Look-ups in named tables: a row name and a column name give one cell, copied from the table.

Fes =
         Pariv  Rumas    Dav    Gar   Voze  Kivag  Vorerat   Kesa
Mise     39050  33524  42548  36434  49511  34150    31877  31883
Gofitid  76982  14412  24678  32721  35684  33724    48213  40283
Neleri   23866  63711  52182  51435  46993  43731    47122  57933
Posus    55995  30274  26452  50180  34889  25011    56813  29622
Vute     55962  56769  49813  41923  41414  65529    54409  68533
Mabesub  47984  45327  31908  27132  35476  52493    50387   7872
Nebo     36992  59233  54849  41243  48359  55847    43267  68640
Dinaz    51494  30736  30943  48469  38685  27122    49982  27469
Zife     27228  70510  51665  40250  42775  53505    50900  75163
Zavoze   41344  43547  31561  50329  36361  27343    55901  35293
Dulake   28675  57041  56245  38947  52436  52661    35202  51883
Ribit    43539  65987  54280  59425  44040  63205    58182  47491
Gapas    31432  53915  54537  40030  50980  44008    37217  80732
Midepo   44846  60792  57064  73049  48284  56666    56517  43133

What is the Kivag of Mise in Fes?
34150
What is the Vorerat of Nebo in Fes?
43267
What is the Kivag of Zife in Fes?
53505
What is the Kesa of Zavoze in Fes?
35293
What is the Rumas of Gofitid in Fes?
14412
What is the Voze of Gofitid in Fes?
35684
What is the Kesa of Posus in Fes?
29622
What is the Pariv of Vute in Fes?
55962
Which row has the largest Pariv? Gofitid

Nefeluk:
|  | Sisuz | Lop | Zetef | Viv | Fes | Karipog | Lud |
|---|---|---|---|---|---|---|---|
| Rav | 0.007 | 0.229 | 0.611 | 0.215 | 0.808 | 0.181 | 0.037 |
| Sim | 0.434 | 0.577 | 0.291 | -0.169 | 0.359 | -0.212 | 0.555 |
| Muk | 0.086 | -0.113 | -0.283 | 0.486 | -0.373 | 0.238 | 0.610 |
| Gev | 0.420 | 0.554 | 0.293 | -0.366 | 0.391 | -0.249 | 0.330 |
| Zorofo | 0.351 | 0.405 | 0.288 | -0.526 | 0.517 | -0.182 | 0.126 |
| Sapad | -0.106 | 0.122 | 0.362 | -0.020 | 0.200 | 0.047 | -0.751 |
| Fide | 0.379 | 0.083 | -0.369 | -0.347 | -0.301 | -0.098 | 0.496 |
| Soludi | 0.375 | 0.066 | -0.369 | -0.368 | -0.276 | -0.086 | 0.500 |
| Nes | 0.290 | 0.197 | -0.278 | 0.218 | -0.488 | -0.045 | 0.619 |
| Vamoda | 0.405 | 0.504 | 0.256 | -0.042 | 0.378 | -0.126 | 0.717 |
| Minevav | -0.121 | 0.160 | 0.112 | 0.681 | -0.449 | 0.090 | -0.297 |

Sim, Lud => 0.555
Nes, Sisuz => 0.290
Soludi, Karipog => -0.086
Gev, Sisuz => 0.420
Sim, Viv => -0.169
Sapad, Viv => -0.020
Sapad, Zetef => 0.362
Zorofo, Viv => -0.526
Muk, Viv => 0.486
Zorofo, Karipog => -0.182
Soludi, Sisuz => 0.375
Soludi, Zetef => -0.369
Muk, Fes => -0.373
Sim, Fes => 0.359
Which row has the largest Fes? Rav

